Below is a small trained network, with its code and all its weights. Each question gives an input and a target symbol and asks what happens when units are switched off, that is, made to give their printed mean instead of their output.

import numpy as np


def w(rows, s, z=0):
    codes = np.array(rows[::2]) - 128.0
    scale = np.full(codes.shape[1], s)
    scale[-1] = z or s
    return codes * scale


def f(y):
    return y / 2 * (1 + np.tanh(0.7978845608 * (y + 0.044715 * y**3)))


def softmax(a):
    e = np.exp(a - a.max(-1, keepdims=True))
    return e / e.sum(-1, keepdims=True)


def log_softmax(a):
    a = a - a.max(-1, keepdims=True)
    return a - np.log(np.exp(a).sum(-1, keepdims=True))


def net(x, mask):
    ids = ['αβηθξω'.index(c) for c in x.split()]
    T = len(ids)
    res = E[ids] + P[:T]
    r = res
    for j in range(3):
        rows = slice(2 * j, 2 * j + 2)
        q, k, v = (r @ M[0][rows].T for M in (Q, K, V))
        z = softmax(np.where(np.tri(T) > 0, q @ k.T / 2**0.5, -1e9)) @ v
        o = O[0][rows]
        res = res + np.where(mask[j], z, o[:, -1]) @ o[:, :-1]
    y = f(res @ A[0][:, :-1].T + A[0][:, -1])
    res = res + np.where(mask[3:27], y, B[0][:, -1]) @ B[0][:, :-1]
    return log_softmax(res[-1] @ U[:, :-1].T + U[:, -1])


Q, K, V, O, A, B = {}, {}, {}, {}, {}, {}
E = w([
[114,52,238,181],'α',
[180,134,58,11],'β',
[150,170,206,110],'η',
[82,35,190,56],'θ',
[213,254,27,196],'ξ',
[53,97,146,255],'ω',
],0.0067)
P = w([
[139,144,140,122],'0',
[92,148,107,108],'1',
[146,70,131,209],'2',
[168,153,139,90],'3',
[53,160,100,101],'4',
[186,75,145,211],'5',
[182,153,154,84],'6',
[10,153,81,99],'7',
[242,99,187,208],'8',
[143,139,150,82],'9',
],0.013)
Q[0] = w([
[156,94,128,163],'head 1',
[100,130,125,152],'head 1',
[123,190,130,123],'head 2',
[221,96,123,193],'head 2',
[89,147,147,57],'head 3',
[200,46,124,246],'head 3',
],0.012)
K[0] = w([
[100,213,143,89],'head 1',
[182,156,112,102],'head 1',
[151,109,209,155],'head 2',
[22,111,107,110],'head 2',
[221,122,154,171],'head 3',
[2,162,64,115],'head 3',
],0.0098)
V[0] = w([
[190,134,150,104],'head 1',
[66,125,144,150],'head 1',
[142,198,98,104],'head 2',
[253,146,181,169],'head 2',
[76,87,157,213],'head 3',
[140,25,169,52],'head 3',
],0.011)
O[0] = w([
[171,96,148,109,117],'head 1',
[80,131,89,164,166],'head 1',
[92,166,152,110,88],'head 2',
[198,179,146,138,103],'head 2',
[146,93,71,184,252],'head 3',
[161,74,111,10,110],'head 3',
],0.012,0.0023)
A[0] = w([
[161,174,73,89,119],'neuron 1',
[110,126,123,150,140],'neuron 2',
[116,117,149,113,110],'neuron 3',
[4,170,57,96,142],'neuron 4',
[64,145,114,89,161],'neuron 5',
[53,129,87,177,168],'neuron 6',
[187,171,166,143,75],'neuron 7',
[138,151,111,108,102],'neuron 8',
[132,120,147,108,119],'neuron 9',
[121,196,98,68,33],'neuron 10',
[146,125,155,153,180],'neuron 11',
[88,129,112,76,63],'neuron 12',
[120,115,188,146,148],'neuron 13',
[163,116,111,158,93],'neuron 14',
[161,151,81,103,150],'neuron 15',
[97,95,146,133,114],'neuron 16',
[138,94,144,110,205],'neuron 17',
[153,98,122,94,167],'neuron 18',
[60,143,156,150,255],'neuron 19',
[179,112,126,151,118],'neuron 20',
[98,65,61,152,17],'neuron 21',
[74,153,138,109,214],'neuron 22',
[137,153,71,110,136],'neuron 23',
[78,122,153,87,173],'neuron 24',
],0.014,0.0036)
B[0] = w([
[66,145,160,174,171],'neuron 1',
[170,137,130,100,162],'neuron 2',
[85,156,135,115,129],'neuron 3',
[254,57,46,175,191],'neuron 4',
[127,63,135,189,146],'neuron 5',
[211,196,136,38,253],'neuron 6',
[164,83,171,126,167],'neuron 7',
[126,152,169,136,130],'neuron 8',
[85,131,139,118,133],'neuron 9',
[96,156,143,154,154],'neuron 10',
[174,121,110,133,180],'neuron 11',
[191,54,165,149,134],'neuron 12',
[158,177,112,147,179],'neuron 13',
[147,71,200,159,159],'neuron 14',
[72,158,145,157,162],'neuron 15',
[116,169,105,100,164],'neuron 16',
[62,110,105,145,181],'neuron 17',
[74,112,139,114,175],'neuron 18',
[104,196,66,134,225],'neuron 19',
[156,51,154,165,165],'neuron 20',
[122,96,206,49,210],'neuron 21',
[100,116,127,200,154],'neuron 22',
[118,176,153,134,150],'neuron 23',
[40,108,156,149,154],'neuron 24',
],0.0075,0.0063)
U = w([
[16,209,155,149,192],'α',
[151,20,153,242,121],'β',
[111,222,139,255,32],'η',
[64,111,134,98,173],'θ',
[180,140,27,172,253],'ξ',
[194,171,200,71,4],'ω',
],0.0071,0.0023)

Each question gives the input, a string of symbols that net reads in full, and the target symbol t.
The units are the heads (2 rows each of Q, K, V and O) and the neurons (one row each of A and B). Each row of codes is followed by its name. A weight is (code - 128) times the scale printed after its matrix; where a second scale follows, it is the last column's (O, A, B and U).
mask holds one flag per unit, heads first, then neurons. A switched-off unit (its flag False) gives its mean, the last column of its rows in O or B, instead of its output. The means were averaged over made-up inputs and are rounded, as every weight is.
A unit's drop is (log p(t) with every unit on - log p(t) with that unit switched off) / (log p(t) with every unit on - log p(t) with every unit switched off).
most important unit: the unit with the biggest drop
top k neurons: the k neurons with the biggest drops, biggest first
which heads matter: for each layer, one digit per head in row order, 1 if its drop is at least 0.15 and else 0, layers parted by /
drop when u is switched off: that unit's drop, to one decimal
input α β ω ω ξ ξ α θ β, target θ: most important unit -> head 2
input ω α θ θ ω θ α θ ω, target θ: which heads matter -> 011
input η α ω θ η, target ξ: which heads matter -> 100
input η θ ξ ξ ξ ξ η α, target η: which heads matter -> 011
input η η η ξ ω α α η θ β, target α: top 2 neurons -> (neuron 1; neuron 15)
input ω ξ θ β β, target β: which heads matter -> 001
input β ω θ θ ω β ξ β, target η: which heads matter -> 010
input θ θ ω θ ω θ α ξ ω, target η: which heads matter -> 001
input θ η θ β α, target β: top 3 neurons -> (neuron 4; neuron 5; neuron 12)
input θ ω ω, target ω: top 2 neurons -> (neuron 6; neuron 21)
input θ α α ω α β β, target α: top 3 neurons -> (neuron 1; neuron 15; neuron 4)
input θ β ω ω ξ ω β β, target ξ: top 2 neurons -> (neuron 4; neuron 6)
input η η α α ω η, target ω: top 3 neurons -> (neuron 6; neuron 21; neuron 4)
input α ω ξ, target ω: most important unit -> neuron 6
input α β η ξ β ω β ξ β, target η: drop when head 3 is switched off -> 1.2
input β θ β, target θ: drop when neuron 18 is switched off -> 0.1
input α ω θ, target ω: drop when neuron 19 is switched off -> 0.0
